Below are the code and all the weights of a small trained network. Each question names an input and a class and asks about switching units off, where a switched-off unit gives its printed mean instead of its output.

import numpy as np


def w(rows, s, z=0):
    codes = np.array(rows[::2]) - 128.0
    scale = np.full(codes.shape[1], s)
    scale[-1] = z or s
    return codes * scale


def f(y):
    return y / 2 * (1 + np.tanh(0.7978845608 * (y + 0.044715 * y**3)))


def log_softmax(a):
    a = a - a.max(-1, keepdims=True)
    return a - np.log(np.exp(a).sum(-1, keepdims=True))


def net(x, mask):
    res = np.array(x, float).reshape(1, 3) / 4 @ E
    y = f(res @ A[0][:, :-1].T + A[0][:, -1])
    res = res + np.where(mask, y, B[0][:, -1]) @ B[0][:, :-1]
    return log_softmax(res[-1] @ U[:, :-1].T + U[:, -1])


A, B = {}, {}
E = w([
[7,161,146,191,63,153],'x0',
[129,131,128,137,123,120],'x1',
[56,87,161,18,63,99],'x2',
],0.012)
A[0] = w([
[116,63,94,97,184,152,18],'N1',
[80,86,215,108,24,89,113],'N2',
[63,207,192,140,90,240,42],'N3',
[194,86,109,79,146,136,238],'N4',
[153,156,92,255,104,196,56],'N5',
[125,107,152,104,88,63,109],'N6',
[126,121,56,123,95,94,226],'N7',
[167,104,59,110,141,85,62],'N8',
[56,116,167,169,117,48,71],'N9',
[130,102,197,61,132,42,195],'N10',
[157,152,80,95,163,112,23],'N11',
[144,183,20,142,125,219,1],'N12',
[141,47,128,123,128,68,35],'N13',
[122,90,123,98,61,148,33],'N14',
[210,157,168,149,180,159,194],'N15',
[81,98,129,170,66,235,53],'N16',
[177,108,131,86,164,95,59],'N17',
[111,40,128,8,142,133,230],'N18',
],0.0088,0.0038)
B[0] = w([
[188,188,46,64,63,121,136],'N1',
[134,213,114,105,198,195,228],'N2',
[215,183,56,91,119,19,210],'N3',
[94,182,171,185,120,92,236],'N4',
[168,253,146,79,181,152,223],'N5',
[103,185,142,116,133,235,162],'N6',
[95,181,125,175,147,96,157],'N7',
[233,222,122,60,122,52,167],'N8',
[142,187,88,114,145,115,171],'N9',
[90,182,84,165,169,177,216],'N10',
[229,199,35,59,86,100,150],'N11',
[212,142,104,38,148,167,157],'N12',
[153,190,120,92,59,165,145],'N13',
[154,122,153,57,164,170,148],'N14',
[100,200,167,132,190,128,225],'N15',
[163,211,53,143,56,71,189],'N16',
[221,189,96,104,49,56,185],'N17',
[151,202,122,223,188,108,254],'N18',
],0.0064,0.0088)
U = w([
[194,182,86,43,1,70,43],'0',
[120,177,161,111,162,131,254],'1',
[143,182,160,79,172,213,62],'2',
[108,114,182,156,142,170,179],'3',
[122,70,177,115,79,169,2],'4',
],0.0097,0.0039)

Each question gives the input, the list of numbers given to net, and the class t.
The units are the neurons (one row each of A and B). Each row of codes is followed by its name. A weight is (code - 128) times the scale printed after its matrix; where a second scale follows, it is the last column's (A, B and U).
mask holds one flag per neuron, in row order. A switched-off neuron (its flag False) gives its mean, the last column of its row in B, instead of its output. The means were averaged over made-up inputs and are rounded, as every weight is.
A unit's drop is (log p(t) with every unit on - log p(t) with that unit switched off) / (log p(t) with every unit on - log p(t) with every unit switched off).
The circuit of an input: a set's keep is (log p(t) with only the set's units on - log p(t) with every unit switched off) / (log p(t) with every unit on - log p(t) with every unit switched off). Starting from the 12 units with the biggest drops (on a tie, the unit counted first), units are removed one at a time, each time the one whose removal leaves the highest keep (on an exact tie, the one counted first), for as long as the keep stays at least 0.8.
units of the circuit, in order: the units of the circuit, biggest drop first
k most important neurons: the k neurons with the biggest drops, biggest first
drop of u: that unit's drop, to one decimal
input [7,5,8], class 2: units of the circuit, in order	(N2)
input [-6,-4,8], class 2: 3 most important neurons	(N10; N18; N6)
input [5,4,6], class 2: 2 most important neurons	(N2; N6)
input [-3,-1,-1], class 3: units of the circuit, in order	(N3; N5; N16; N2)
input [7,-4,-4], class 0: 2 most important neurons	(N3; N16)
input [-4,7,4], class 1: units of the circuit, in order	(N18; N10)
input [-6,4,-3], class 0: 3 most important neurons	(N17; N11; N8)
input [8,-2,-6], class 0: units of the circuit, in order	(N3; N16)
input [-1,-3,5], class 2: units of the circuit, in order	(N2; N3)
input [-7,3,-7], class 0: 2 most important neurons	(N17; N11)
input [7,-3,0], class 0: drop of N3	0.2
input [8,0,0], class 0: drop of N3	0.2
input [1,3,0], class 3: drop of N5	0.1
input [6,0,-2], class 0: drop of N3	0.2
input [8,-5,2], class 0: units of the circuit, in order	(N3)
